Below are the code and all the weights of a small trained network. Each question names an input and a target symbol and asks about switching units off, where a switched-off unit gives its printed mean instead of its output.

import numpy as np


def w(rows, s, z=0):
    codes = np.array(rows[::2]) - 128.0
    scale = np.full(codes.shape[1], s)
    scale[-1] = z or s
    return codes * scale


def norm(h):
    return h / np.sqrt((h * h).mean(-1, keepdims=True) + 1e-5)


def f(y):
    return np.maximum(y, 0)


def softmax(a):
    e = np.exp(a - a.max(-1, keepdims=True))
    return e / e.sum(-1, keepdims=True)


def log_softmax(a):
    a = a - a.max(-1, keepdims=True)
    return a - np.log(np.exp(a).sum(-1, keepdims=True))


def net(x, mask):
    ids = ['Σεζθξψ'.index(c) for c in x.split()]
    T = len(ids)
    res = E[ids] + P[:T]
    q, k, v = (norm(res) @ M[0].T for M in (Q, K, V))
    z = softmax(np.where(np.tri(T) > 0, q @ k.T / 2**0.5, -1e9)) @ v
    res = res + np.where(mask[0], z, O[0][:, -1]) @ O[0][:, :-1]
    y = f(norm(res) @ A[0][:, :-1].T + A[0][:, -1])
    res = res + np.where(mask[1:25], y, B[0][:, -1]) @ B[0][:, :-1]
    return log_softmax(norm(res)[-1] @ U[:, :-1].T + U[:, -1])


Q, K, V, O, A, B = {}, {}, {}, {}, {}, {}
E = w([
[31,86,107,184],'Σ',
[139,42,183,93],'ε',
[9,163,138,177],'ζ',
[253,110,95,156],'θ',
[77,88,74,190],'ξ',
[119,91,61,186],'ψ',
],0.006)
P = w([
[70,215,3,101],'0',
[149,112,170,170],'1',
[150,99,151,172],'2',
[144,97,152,174],'3',
[144,100,155,175],'4',
[141,104,156,175],'5',
[143,107,164,176],'6',
[142,110,166,178],'7',
[145,111,169,181],'8',
[142,109,171,182],'9',
],0.0044)
Q[0] = w([
[60,185,16,80],'H1',
[114,93,140,253],'H1',
],0.0071)
K[0] = w([
[115,100,150,255],'H1',
[86,91,117,14],'H1',
],0.0077)
V[0] = w([
[227,204,193,254],'H1',
[108,234,13,143],'H1',
],0.0052)
O[0] = w([
[176,63,52,4,157],'H1',
[46,214,2,192,254],'H1',
],0.0078,0.0028)
A[0] = w([
[134,122,97,130,120],'N1',
[152,106,141,98,153],'N2',
[136,174,125,140,148],'N3',
[157,104,153,72,136],'N4',
[110,124,149,122,69],'N5',
[133,141,132,124,111],'N6',
[124,202,110,131,63],'N7',
[141,130,83,130,135],'N8',
[49,177,94,66,105],'N9',
[157,111,130,90,107],'N10',
[106,100,180,138,186],'N11',
[94,173,148,155,95],'N12',
[140,90,247,81,253],'N13',
[126,110,94,117,129],'N14',
[146,99,153,78,168],'N15',
[93,170,153,60,148],'N16',
[139,155,99,85,111],'N17',
[157,150,194,102,200],'N18',
[117,199,133,168,89],'N19',
[122,126,109,117,140],'N20',
[148,178,156,149,113],'N21',
[107,104,199,122,202],'N22',
[127,110,184,111,87],'N23',
[179,133,227,82,3],'N24',
],0.014,0.0058)
B[0] = w([
[100,119,154,119,205],'N1',
[115,124,95,118,178],'N2',
[108,115,157,114,188],'N3',
[143,178,181,122,170],'N4',
[147,159,109,111,130],'N5',
[134,131,127,124,128],'N6',
[146,82,138,74,164],'N7',
[91,136,152,115,254],'N8',
[58,116,169,24,194],'N9',
[125,103,83,119,166],'N10',
[188,140,133,135,208],'N11',
[164,103,166,147,197],'N12',
[80,131,52,144,215],'N13',
[116,135,153,130,204],'N14',
[124,196,165,123,176],'N15',
[72,143,135,127,131],'N16',
[161,115,179,176,155],'N17',
[92,95,119,179,156],'N18',
[105,101,110,62,215],'N19',
[136,140,150,132,169],'N20',
[74,146,128,85,148],'N21',
[164,132,117,151,196],'N22',
[85,146,171,111,145],'N23',
[173,40,248,220,140],'N24',
],0.011,0.0046)
U = w([
[81,128,252,170,69],'Σ',
[140,131,106,139,36],'ε',
[164,11,117,144,110],'ζ',
[124,218,57,126,71],'θ',
[218,139,162,140,254],'ξ',
[62,118,107,89,192],'ψ',
],0.016,0.007)

Each question gives the input, a string of symbols that net reads in full, and the target symbol t.
The units are the heads (2 rows each of Q, K, V and O) and the neurons (one row each of A and B). Each row of codes is followed by its name. A weight is (code - 128) times the scale printed after its matrix; where a second scale follows, it is the last column's (O, A, B and U).
mask holds one flag per unit, heads first, then neurons. A switched-off unit (its flag False) gives its mean, the last column of its rows in O or B, instead of its output. The means were averaged over made-up inputs and are rounded, as every weight is.
A unit's drop is (log p(t) with every unit on - log p(t) with that unit switched off) / (log p(t) with every unit on - log p(t) with every unit switched off).
The circuit of an input: a set's keep is (log p(t) with only the set's units on - log p(t) with every unit switched off) / (log p(t) with every unit on - log p(t) with every unit switched off). Starting from the 12 units with the biggest drops (on a tie, the unit counted first), units are removed one at a time, each time the one whose removal leaves the highest keep (on an exact tie, the one counted first), for as long as the keep stays at least 0.8.
units of the circuit, in order: the units of the circuit, biggest drop first
unit that matters most: the unit with the biggest drop
top k neurons: the k neurons with the biggest drops, biggest first
drop when u is switched off: that unit's drop, to one decimal
input ξ θ ε ξ θ θ ζ ξ, target ζ: top neuron : (N13)
input Σ θ ε θ Σ ψ θ θ ξ, target ξ: units of the circuit, in order : (H1, N11)
input Σ ψ θ ε ξ Σ, target ξ: units of the circuit, in order : (H1, N11, N22)
input θ θ θ θ θ ψ ε θ θ, target θ: top 2 neurons : (N13, N15)
input ξ θ θ, target Σ: top 3 neurons : (N13, N8, N19)
input Σ θ ζ ε ζ, target ξ: top 4 neurons : (N11, N22, N12, N9)
input Σ θ θ θ θ, target ξ: units of the circuit, in order : (H1, N19, N4)
input Σ θ Σ ε ξ, target ξ: units of the circuit, in order : (H1, N11, N22)
input ε θ ζ ξ θ θ Σ, target Σ: top 2 neurons : (N21, N19)
input θ Σ ζ ξ Σ Σ θ θ, target ζ: top 4 neurons : (N15, N9, N4, N11)
input ε θ θ Σ θ ξ, target Σ: top 2 neurons : (N21, N19)
input ξ θ θ θ θ, target ξ: top 4 neurons : (N13, N9, N19, N17)
input Σ Σ θ ζ ξ θ Σ, target ζ: drop when N8 is switched off : 0.3
input ξ ξ θ Σ θ Σ θ ψ θ ψ, target Σ: drop when N12 is switched off : -0.3
input θ Σ θ Σ ψ ζ Σ ψ, target Σ: drop when N10 is switched off : 0.2
input Σ θ θ θ θ Σ θ ε ψ, target ξ: drop when H1 is switched off : 0.9
input ζ θ ψ θ θ Σ θ Σ θ Σ, target ζ: unit that matters most : N15
